Below are the code and all the weights of a small trained network. Each question names an input and a class and asks about switching units off, where a switched-off unit gives its printed mean instead of its output.

import numpy as np


def w(rows, s, z=0):
    codes = np.array(rows[::2]) - 128.0
    scale = np.full(codes.shape[1], s)
    scale[-1] = z or s
    return codes * scale


def f(y):
    return y / 2 * (1 + np.tanh(0.7978845608 * (y + 0.044715 * y**3)))


def log_softmax(a):
    a = a - a.max(-1, keepdims=True)
    return a - np.log(np.exp(a).sum(-1, keepdims=True))


def net(x, mask):
    res = np.array(x, float).reshape(1, 6) / 4 @ E
    y = f(res @ A[0][:, :-1].T + A[0][:, -1])
    res = res + np.where(mask, y, B[0][:, -1]) @ B[0][:, :-1]
    return log_softmax(res[-1] @ U[:, :-1].T + U[:, -1])


A, B = {}, {}
E = w([
[108,189,218,109,68,113],'x0',
[139,121,114,124,134,142],'x1',
[75,47,151,2,135,133],'x2',
[188,145,104,77,150,243],'x3',
[112,127,139,149,131,98],'x4',
[201,84,72,67,11,84],'x5',
],0.0069)
A[0] = w([
[151,184,122,63,154,178,131],'n0',
[68,174,182,172,11,47,255],'n1',
[144,71,101,100,75,81,128],'n2',
[123,164,197,85,90,140,139],'n3',
[146,180,88,206,114,125,95],'n4',
[80,55,50,145,140,155,84],'n5',
[35,155,126,146,189,174,157],'n6',
[148,172,88,119,121,218,223],'n7',
[112,84,142,67,168,92,57],'n8',
[133,96,91,133,162,120,117],'n9',
[104,88,37,145,175,121,125],'n10',
[148,42,100,91,113,117,176],'n11',
[97,122,120,59,152,101,59],'n12',
[94,142,83,136,80,72,112],'n13',
[184,168,79,168,84,109,109],'n14',
[151,94,99,59,115,122,154],'n15',
[64,162,197,153,162,160,184],'n16',
[111,76,169,89,153,130,76],'n17',
[152,144,90,61,113,86,110],'n18',
[36,77,73,165,132,52,145],'n19',
[145,155,166,105,152,111,184],'n20',
[155,106,122,121,125,141,90],'n21',
[145,110,89,131,15,134,149],'n22',
],0.011,0.0054)
B[0] = w([
[84,110,126,83,155,73,165],'n0',
[122,98,82,109,159,143,248],'n1',
[126,58,140,180,171,137,185],'n2',
[76,219,90,162,140,113,164],'n3',
[217,166,168,122,182,123,169],'n4',
[131,198,109,152,105,123,154],'n5',
[138,43,131,159,90,187,190],'n6',
[100,69,115,42,177,124,197],'n7',
[189,222,179,101,150,146,151],'n8',
[81,205,102,145,83,154,141],'n9',
[63,180,87,167,113,128,166],'n10',
[127,131,81,152,133,159,192],'n11',
[233,254,193,185,139,127,143],'n12',
[194,109,132,116,121,154,155],'n13',
[160,129,133,178,170,139,166],'n14',
[132,103,118,166,210,124,182],'n15',
[116,83,119,143,126,147,189],'n16',
[190,186,189,177,193,144,147],'n17',
[132,129,125,202,158,170,159],'n18',
[112,85,128,83,164,100,188],'n19',
[98,141,56,115,99,145,149],'n20',
[132,112,149,165,155,124,128],'n21',
[90,70,125,194,113,159,191],'n22',
],0.0086,0.011)
U = w([
[238,155,244,162,214,159,142],'0',
[101,90,63,118,107,146,251],'1',
[108,54,143,176,108,198,50],'2',
[105,72,78,78,183,68,123],'3',
[91,120,50,114,147,86,196],'4',
[53,159,34,150,116,124,171],'5',
[116,217,79,91,35,49,24],'6',
[143,226,166,134,2,66,3],'7',
],0.0094,0.0046)

Each question gives the input, the list of numbers given to net, and the class t.
The units are the neurons (one row each of A and B). Each row of codes is followed by its name. A weight is (code - 128) times the scale printed after its matrix; where a second scale follows, it is the last column's (A, B and U).
mask holds one flag per neuron, in row order. A switched-off neuron (its flag False) gives its mean, the last column of its row in B, instead of its output. The means were averaged over made-up inputs and are rounded, as every weight is.
A unit's drop is (log p(t) with every unit on - log p(t) with that unit switched off) / (log p(t) with every unit on - log p(t) with every unit switched off).
The circuit of an input: a set's keep is (log p(t) with only the set's units on - log p(t) with every unit switched off) / (log p(t) with every unit on - log p(t) with every unit switched off). Starting from the 12 units with the biggest drops (on a tie, the unit counted first), units are removed one at a time, each time the one whose removal leaves the highest keep (on an exact tie, the one counted first), for as long as the keep stays at least 0.8.
circuit, biggest first: the units of the circuit, biggest drop first
unit that matters most: the unit with the biggest drop
k most important neurons: the k neurons with the biggest drops, biggest first
drop of u: that unit's drop, to one decimal
input [5,-5,-5,-3,2,8], class 2: unit that matters most -> n22
input [-8,7,-6,-4,2,8], class 2: 2 most important neurons -> [n22 n2]
input [1,1,1,-5,-3,8], class 2: circuit, biggest first -> [n22 n2]
input [-1,3,4,2,-2,-8], class 2: 2 most important neurons -> [n6 n16]
input [-1,2,0,6,2,1], class 3: circuit, biggest first -> [n7 n0]
input [-7,3,-1,8,-6,-2], class 3: 2 most important neurons -> [n7 n0]
input [1,-1,-6,-2,2,8], class 2: circuit, biggest first -> [n22 n2]
input [2,2,-7,-6,5,2], class 0: 2 most important neurons -> [n4 n14]
input [-8,7,4,7,-6,3], class 5: circuit, biggest first -> [n10 n5]
input [8,0,8,0,-2,-4], class 0: 3 most important neurons -> [n17 n12 n8]
input [-2,6,-7,-7,3,-5], class 0: 3 most important neurons -> [n4 n7 n22]
input [-7,-2,0,-4,6,0], class 5: 2 most important neurons -> [n10 n7]
input [7,1,8,3,-6,3], class 0: 2 most important neurons -> [n12 n17]
input [-3,-4,-5,6,1,-3], class 3: circuit, biggest first -> [n7]
input [8,-6,-2,1,0,8], class 2: 3 most important neurons -> [n22 n2 n18]
input [-7,1,6,4,1,-4], class 5: 3 most important neurons -> [n10 n5 n9]
input [6,5,6,-6,3,-1], class 0: drop of n12 -> 0.9
input [-7,3,-7,8,6,-4], class 3: drop of n18 -> 0.2
input [2,2,4,-7,2,-8], class 2: drop of n6 -> 1.3
input [7,-7,-4,-8,-7,-2], class 3: circuit, biggest first -> [n1]
